Below is a small trained network, with its code and all its weights. Each question gives an input and a class and asks what happens when units are switched off, that is, made to give their printed mean instead of their output.

import numpy as np


def w(rows, s, z=0):
    codes = np.array(rows[::2]) - 128.0
    scale = np.full(codes.shape[1], s)
    scale[-1] = z or s
    return codes * scale


def f(y):
    return y / 2 * (1 + np.tanh(0.7978845608 * (y + 0.044715 * y**3)))


def log_softmax(a):
    a = a - a.max(-1, keepdims=True)
    return a - np.log(np.exp(a).sum(-1, keepdims=True))


def net(x, mask):
    res = np.array(x, float).reshape(1, 6) / 4 @ E
    y = f(res @ A[0][:, :-1].T + A[0][:, -1])
    res = res + np.where(mask, y, B[0][:, -1]) @ B[0][:, :-1]
    return log_softmax(res[-1] @ U[:, :-1].T + U[:, -1])


A, B = {}, {}
E = w([
[26,233,48,200,169,99],'x0',
[135,146,120,82,164,150],'x1',
[89,96,138,207,60,102],'x2',
[206,93,18,90,93,109],'x3',
[162,101,143,177,132,87],'x4',
[42,3,99,86,188,18],'x5',
],0.0066)
A[0] = w([
[193,53,141,111,128,144,69],'n0',
[85,141,186,107,122,145,47],'n1',
[185,187,157,163,165,194,2],'n2',
[85,161,79,148,173,121,86],'n3',
[95,194,250,116,149,68,60],'n4',
[122,176,133,98,81,142,2],'n5',
[118,109,126,98,140,30,126],'n6',
[178,157,158,139,87,173,119],'n7',
[150,62,171,163,134,124,77],'n8',
[168,96,94,135,60,64,74],'n9',
[169,87,115,118,200,60,127],'n10',
[208,201,183,187,147,142,112],'n11',
[147,53,188,60,57,180,98],'n12',
[106,49,95,148,143,127,71],'n13',
[85,142,194,139,179,157,121],'n14',
[111,178,88,181,187,116,84],'n15',
[100,104,117,149,213,170,54],'n16',
[160,99,74,120,149,119,141],'n17',
[114,57,130,111,175,104,52],'n18',
[113,113,119,138,121,163,179],'n19',
[73,100,235,159,174,152,125],'n20',
[63,90,147,82,177,89,64],'n21',
[88,114,125,88,141,108,25],'n22',
[107,61,142,95,174,98,61],'n23',
[69,117,210,113,184,104,53],'n24',
[112,113,171,185,198,177,126],'n25',
[167,119,3,81,77,105,184],'n26',
[168,81,183,75,148,133,87],'n27',
],0.011,0.0027)
B[0] = w([
[110,193,136,73,144,45,197],'n0',
[150,119,136,120,110,101,160],'n1',
[154,61,42,153,152,163,212],'n2',
[59,183,220,159,168,74,206],'n3',
[156,117,99,50,44,124,217],'n4',
[83,50,138,150,157,164,139],'n5',
[181,48,116,166,138,176,207],'n6',
[160,70,43,158,186,167,216],'n7',
[97,160,114,143,146,81,170],'n8',
[119,118,106,78,106,83,177],'n9',
[140,78,125,147,84,131,198],'n10',
[192,69,81,157,152,219,238],'n11',
[32,209,175,164,254,61,248],'n12',
[124,73,115,145,97,145,177],'n13',
[228,121,154,21,44,72,204],'n14',
[46,174,197,160,179,59,209],'n15',
[152,126,195,150,148,116,152],'n16',
[118,120,129,89,41,143,172],'n17',
[145,118,126,207,134,222,189],'n18',
[161,52,56,153,143,134,143],'n19',
[177,128,106,94,60,118,249],'n20',
[186,35,81,148,155,206,224],'n21',
[143,83,130,168,147,162,152],'n22',
[102,35,46,175,174,167,199],'n23',
[205,110,77,68,69,232,214],'n24',
[102,155,172,69,92,76,183],'n25',
[198,105,79,33,90,107,255],'n26',
[3,154,193,121,170,76,201],'n27',
],0.0061,0.0063)
U = w([
[198,73,113,40,65,104,247],'0',
[174,46,116,149,174,169,98],'1',
[102,111,182,150,255,62,17],'2',
],0.0098,0.0015)

Each question gives the input, the list of numbers given to net, and the class t.
The units are the neurons (one row each of A and B). Each row of codes is followed by its name. A weight is (code - 128) times the scale printed after its matrix; where a second scale follows, it is the last column's (A, B and U).
mask holds one flag per neuron, in row order. A switched-off neuron (its flag False) gives its mean, the last column of its row in B, instead of its output. The means were averaged over made-up inputs and are rounded, as every weight is.
A unit's drop is (log p(t) with every unit on - log p(t) with that unit switched off) / (log p(t) with every unit on - log p(t) with every unit switched off).
The circuit of an input: a set's keep is (log p(t) with only the set's units on - log p(t) with every unit switched off) / (log p(t) with every unit on - log p(t) with every unit switched off). Starting from the 12 units with the biggest drops (on a tie, the unit counted first), units are removed one at a time, each time the one whose removal leaves the highest keep (on an exact tie, the one counted first), for as long as the keep stays at least 0.8.
units of the circuit, in order: the units of the circuit, biggest drop first
unit that matters most: the unit with the biggest drop
k most important neurons: the k neurons with the biggest drops, biggest first
drop when u is switched off: that unit's drop, to one decimal
input [-8,1,-7,-6,3,-4], class 2: units of the circuit, in order	[n12]
input [-1,-4,7,6,1,8], class 1: 3 most important neurons	[n18, n23, n6]
input [3,-6,0,-4,0,6], class 1: units of the circuit, in order	[n21, n6]
input [-8,3,7,-4,4,7], class 2: 2 most important neurons	[n12, n27]
input [-7,0,7,-5,-7,4], class 2: 3 most important neurons	[n12, n27, n26]
input [7,4,2,-8,-5,-5], class 0: 2 most important neurons	[n14, n4]
input [-6,-5,-8,-5,-4,1], class 2: 2 most important neurons	[n12, n27]
input [6,6,-3,-7,-7,-3], class 0: 3 most important neurons	[n14, n4, n12]
input [-7,-1,6,-4,-8,7], class 1: 2 most important neurons	[n24, n21]
input [7,-7,-5,2,-8,8], class 1: 3 most important neurons	[n21, n12, n6]
input [-6,4,-6,-1,-5,6], class 1: 2 most important neurons	[n21, n23]
input [0,-4,-2,4,-6,-7], class 1: drop when n14 is switched off	0.1
input [7,-1,6,-7,-2,-6], class 0: drop when n14 is switched off	0.5
input [6,1,-5,4,8,-1], class 2: unit that matters most	n15
input [-8,-3,8,7,1,-7], class 2: drop when n12 is switched off	0.8
input [4,3,6,-7,4,7], class 0: drop when n21 is switched off	-0.1
